Here is a tiny trained network, its code and every weight. The questions are about switching its units off for an input and a target symbol, where a switched-off unit gives its printed mean instead of its output.

import numpy as np


def w(rows, s, z=0):
    codes = np.array(rows[::2]) - 128.0
    scale = np.full(codes.shape[1], s)
    scale[-1] = z or s
    return codes * scale


def norm(h):
    return h / np.sqrt((h * h).mean(-1, keepdims=True) + 1e-5)


def f(y):
    return y / 2 * (1 + np.tanh(0.7978845608 * (y + 0.044715 * y**3)))


def softmax(a):
    e = np.exp(a - a.max(-1, keepdims=True))
    return e / e.sum(-1, keepdims=True)


def log_softmax(a):
    a = a - a.max(-1, keepdims=True)
    return a - np.log(np.exp(a).sum(-1, keepdims=True))


def net(x, mask):
    ids = ['ΛΞΦΨΩβεζηθμπτ'.index(c) for c in x.split()]
    T = len(ids)
    res = E[ids] + P[:T]
    r = norm(res)
    for j in range(2):
        rows = slice(4 * j, 4 * j + 4)
        q, k, v = (r @ M[0][rows].T for M in (Q, K, V))
        z = softmax(np.where(np.tri(T) > 0, q @ k.T / 4**0.5, -1e9)) @ v
        o = O[0][rows]
        res = res + np.where(mask[j], z, o[:, -1]) @ o[:, :-1]
    y = f(norm(res) @ A[0][:, :-1].T + A[0][:, -1])
    res = res + np.where(mask[2:26], y, B[0][:, -1]) @ B[0][:, :-1]
    return log_softmax(norm(res)[-1] @ U[:, :-1].T + U[:, -1])


Q, K, V, O, A, B = {}, {}, {}, {}, {}, {}
E = w([
[103,119,175,128,161,134,115,115,155,157,137,167],'Λ',
[79,71,101,83,144,40,95,107,123,77,184,122],'Ξ',
[166,181,160,148,159,53,94,107,138,161,151,165],'Φ',
[134,147,116,107,181,100,166,174,120,5,94,124],'Ψ',
[161,105,78,135,161,72,205,157,82,136,113,123],'Ω',
[121,76,169,97,78,142,118,92,185,133,105,182],'β',
[141,61,198,99,190,174,107,38,132,99,83,122],'ε',
[153,139,188,120,60,162,131,113,90,118,155,99],'ζ',
[102,76,114,147,172,130,6,209,94,212,94,142],'η',
[158,112,74,110,143,168,113,120,136,197,178,216],'θ',
[175,119,113,76,48,114,106,131,132,52,89,220],'μ',
[147,98,127,196,78,150,110,63,145,124,191,109],'π',
[71,157,86,114,169,144,167,127,21,173,104,189],'τ',
],0.021)
P = w([
[194,254,82,198,104,191,108,57,214,207,56,62],'0',
[60,91,157,217,201,158,252,233,202,87,137,191],'1',
[71,83,171,192,169,114,220,211,140,68,146,220],'2',
[134,54,146,215,130,102,146,186,114,111,151,181],'3',
[179,34,167,196,139,104,122,155,108,70,127,215],'4',
[236,36,157,183,141,100,47,152,65,53,119,202],'5',
],0.007)
Q[0] = w([
[103,137,205,127,141,50,142,152,219,156,68,3],'head 1',
[201,135,80,139,48,133,170,155,179,132,141,73],'head 1',
[182,131,181,191,161,107,161,140,54,66,120,195],'head 1',
[127,181,94,50,92,103,107,113,170,196,137,28],'head 1',
[165,100,123,214,159,91,73,84,69,37,145,222],'head 2',
[121,164,112,63,142,138,141,137,246,176,158,72],'head 2',
[131,179,76,118,146,141,135,125,202,132,125,24],'head 2',
[129,116,87,197,208,59,147,83,181,154,92,142],'head 2',
],0.0057)
K[0] = w([
[140,57,156,170,160,183,101,250,139,145,138,168],'head 1',
[41,114,217,200,139,27,122,140,131,160,85,133],'head 1',
[50,140,3,197,69,205,91,21,182,96,105,140],'head 1',
[101,46,233,122,157,178,134,207,232,101,113,110],'head 1',
[122,198,83,205,48,181,89,96,123,98,17,92],'head 2',
[102,11,245,124,219,36,183,196,64,54,140,172],'head 2',
[40,31,199,118,105,175,147,247,191,106,219,178],'head 2',
[92,119,67,126,144,154,195,107,42,164,146,74],'head 2',
],0.005)
V[0] = w([
[92,152,132,134,200,94,38,164,136,109,121,95],'head 1',
[71,130,144,137,129,140,121,116,151,214,194,91],'head 1',
[96,147,177,100,176,120,151,107,85,104,107,105],'head 1',
[218,111,112,127,125,146,143,115,174,119,136,23],'head 1',
[134,2,102,155,135,101,141,178,162,157,104,136],'head 2',
[75,173,86,40,92,104,176,92,88,160,142,180],'head 2',
[226,151,180,118,142,59,96,122,184,93,156,141],'head 2',
[119,136,103,215,151,144,135,191,115,110,179,154],'head 2',
],0.0098)
O[0] = w([
[131,106,214,121,117,74,110,86,96,159,63,50,112],'head 1',
[136,80,115,80,159,158,115,33,50,105,126,118,113],'head 1',
[188,181,178,157,249,137,145,211,99,108,78,157,134],'head 1',
[161,65,90,100,126,85,102,136,150,35,79,55,3],'head 1',
[72,141,92,4,105,77,117,126,145,195,137,191,41],'head 2',
[139,82,149,138,100,149,108,160,126,106,197,62,220],'head 2',
[116,107,95,188,154,70,148,103,162,170,174,92,21],'head 2',
[61,189,114,173,58,68,79,77,77,89,139,110,126],'head 2',
],0.011,0.0061)
A[0] = w([
[70,166,166,145,107,142,166,107,63,82,91,139,205],'neuron 1',
[209,167,162,113,92,203,89,162,123,28,139,105,232],'neuron 2',
[162,138,102,161,89,122,149,103,146,107,134,33,181],'neuron 3',
[192,113,118,148,179,143,110,194,155,65,102,70,125],'neuron 4',
[158,92,164,107,99,125,152,118,207,121,76,119,129],'neuron 5',
[168,102,187,122,137,168,35,77,150,71,84,181,198],'neuron 6',
[173,98,105,101,110,137,190,155,107,99,134,103,210],'neuron 7',
[91,139,227,66,120,115,96,99,103,144,124,120,187],'neuron 8',
[112,135,170,132,184,123,118,219,155,137,119,120,172],'neuron 9',
[166,94,115,102,178,106,93,87,66,137,131,152,155],'neuron 10',
[132,200,96,63,37,99,104,183,117,124,111,169,155],'neuron 11',
[133,50,92,175,130,177,92,137,136,225,159,145,187],'neuron 12',
[125,160,100,187,59,155,90,187,61,110,105,156,44],'neuron 13',
[95,136,97,148,164,135,202,149,137,141,71,156,157],'neuron 14',
[85,130,131,126,121,85,73,119,76,46,168,80,240],'neuron 15',
[184,127,96,109,139,159,158,72,116,112,62,70,253],'neuron 16',
[170,127,180,124,61,122,116,94,62,149,76,97,204],'neuron 17',
[46,91,117,175,151,194,104,195,80,143,122,146,227],'neuron 18',
[112,113,183,159,130,181,108,131,162,153,110,165,151],'neuron 19',
[72,93,45,151,96,97,130,75,170,95,97,106,105],'neuron 20',
[144,103,153,67,119,129,95,188,214,154,187,66,128],'neuron 21',
[161,120,123,155,55,137,129,153,160,94,60,190,67],'neuron 22',
[169,123,116,137,41,179,134,108,86,141,158,156,94],'neuron 23',
[121,142,120,112,167,160,106,179,94,112,2,95,164],'neuron 24',
],0.0089,0.0021)
B[0] = w([
[105,104,159,154,66,168,75,106,128,162,157,100,208],'neuron 1',
[107,61,169,73,133,121,108,201,105,165,138,190,212],'neuron 2',
[79,137,191,34,179,174,77,161,72,83,133,125,138],'neuron 3',
[112,39,82,149,116,207,56,67,193,182,53,178,157],'neuron 4',
[134,96,106,164,195,106,121,179,178,138,190,83,139],'neuron 5',
[66,127,78,148,73,90,168,173,129,128,130,131,188],'neuron 6',
[90,136,125,85,86,140,93,117,83,86,216,179,147],'neuron 7',
[182,78,70,182,77,146,117,71,113,203,86,194,172],'neuron 8',
[161,177,97,164,48,105,176,85,100,73,42,127,186],'neuron 9',
[184,164,117,196,103,111,134,167,100,113,91,192,171],'neuron 10',
[37,77,140,225,221,74,113,155,134,157,129,168,151],'neuron 11',
[168,154,112,22,116,56,141,42,112,144,162,158,182],'neuron 12',
[63,136,113,168,147,127,90,137,185,96,157,36,201],'neuron 13',
[166,143,184,131,102,80,113,66,158,143,132,99,172],'neuron 14',
[199,129,168,167,77,163,167,99,156,129,114,161,178],'neuron 15',
[28,228,109,129,120,146,135,236,51,129,109,205,150],'neuron 16',
[112,87,154,130,45,142,112,148,121,143,172,167,164],'neuron 17',
[202,103,207,142,93,130,181,91,125,36,206,145,254],'neuron 18',
[82,171,124,131,85,90,166,137,132,15,165,95,190],'neuron 19',
[174,230,121,70,182,51,135,194,107,84,123,75,171],'neuron 20',
[108,84,194,198,101,141,182,157,52,241,131,90,142],'neuron 21',
[50,150,151,178,174,40,143,87,79,146,158,89,147],'neuron 22',
[141,145,176,93,210,92,107,106,167,22,144,109,180],'neuron 23',
[156,83,108,110,2,124,175,98,172,121,123,182,175],'neuron 24',
],0.006,0.01)
U = w([
[119,173,118,230,79,152,210,124,62,79,194,215,250],'Λ',
[123,153,82,86,90,113,79,62,157,47,181,96,3],'Ξ',
[135,87,138,194,227,118,125,94,72,134,151,18,1],'Φ',
[167,127,104,16,174,159,115,129,165,150,201,145,139],'Ψ',
[126,238,169,222,100,93,109,138,157,112,77,32,87],'Ω',
[114,123,52,171,74,168,184,174,211,188,206,73,91],'β',
[132,191,56,90,111,81,146,188,68,58,108,73,134],'ε',
[166,50,163,129,21,76,104,115,98,154,73,91,164],'ζ',
[223,169,152,101,158,127,186,193,175,103,42,123,177],'η',
[110,31,57,187,203,216,107,142,151,119,89,130,125],'θ',
[3,203,122,139,118,160,67,92,130,185,88,163,66],'μ',
[92,118,182,137,146,219,110,228,93,72,157,88,163],'π',
[38,98,96,168,124,82,103,248,189,124,169,136,25],'τ',
],0.0066,0.00093)

Each question gives the input, a string of symbols that net reads in full, and the target symbol t.
The units are the heads (4 rows each of Q, K, V and O) and the neurons (one row each of A and B). Each row of codes is followed by its name. A weight is (code - 128) times the scale printed after its matrix; where a second scale follows, it is the last column's (O, A, B and U).
mask holds one flag per unit, heads first, then neurons. A switched-off unit (its flag False) gives its mean, the last column of its rows in O or B, instead of its output. The means were averaged over made-up inputs and are rounded, as every weight is.
A unit's drop is (log p(t) with every unit on - log p(t) with that unit switched off) / (log p(t) with every unit on - log p(t) with every unit switched off).
The circuit of an input: a set's keep is (log p(t) with only the set's units on - log p(t) with every unit switched off) / (log p(t) with every unit on - log p(t) with every unit switched off). Starting from the 12 units with the biggest drops (on a tie, the unit counted first), units are removed one at a time, each time the one whose removal leaves the highest keep (on an exact tie, the one counted first), for as long as the keep stays at least 0.8.
units of the circuit, in order: the units of the circuit, biggest drop first
unit that matters most: the unit with the biggest drop
k most important neurons: the k neurons with the biggest drops, biggest first
which heads matter: for each layer, one digit per head in row order, 1 if its drop is at least 0.15 and else 0, layers parted by /
input Ω τ ε Ξ, target τ: 3 most important neurons -> [neuron 11; neuron 18; neuron 12]
input Φ η Λ, target Φ: which heads matter -> 11
input τ θ Λ Ξ Ψ, target π: which heads matter -> 01
input τ Ξ π, target π: which heads matter -> 01
input Ξ μ Ψ, target ζ: units of the circuit, in order -> [head 1; neuron 4]
input Ξ Λ η Φ, target ζ: which heads matter -> 10
input β ζ ζ, target Ψ: units of the circuit, in order -> [head 2; head 1; neuron 12]
input μ τ Ξ Ψ, target β: units of the circuit, in order -> [head 1; head 2]
input μ ε Ξ η β, target β: units of the circuit, in order -> [head 2; head 1]
input η τ Ω ζ, target μ: units of the circuit, in order -> [head 2; neuron 18]
input Ξ τ θ Ξ Φ, target ζ: units of the circuit, in order -> [head 1; neuron 8]
input η Ξ Λ τ η ε, target μ: units of the circuit, in order -> [head 2]
input θ τ Ξ, target Ξ: which heads matter -> 10
input ε Λ τ, target η: units of the circuit, in order -> [head 2; head 1]
input μ τ β η τ τ, target β: which heads matter -> 11
input Ω Ψ τ, target τ: most important neuron -> [neuron 11]
input μ η η η, target β: units of the circuit, in order -> [head 1; head 2]
input ζ Λ τ Ξ, target θ: which heads matter -> 01
input Ω ε μ Ξ, target τ: units of the circuit, in order -> [head 1; head 2; neuron 11]
input π η τ μ π μ, target ε: which heads matter -> 11
input τ τ π, target π: which heads matter -> 01
input θ ζ τ β β, target Ξ: which heads matter -> 10
input Ξ τ Ω ζ, target ζ: which heads matter -> 11
input Φ τ ε ζ Ξ, target Φ: which heads matter -> 01
input μ ζ τ ε Ξ, target β: which heads matter -> 11
input η Ξ τ τ Λ Ξ, target μ: unit that matters most -> head 2
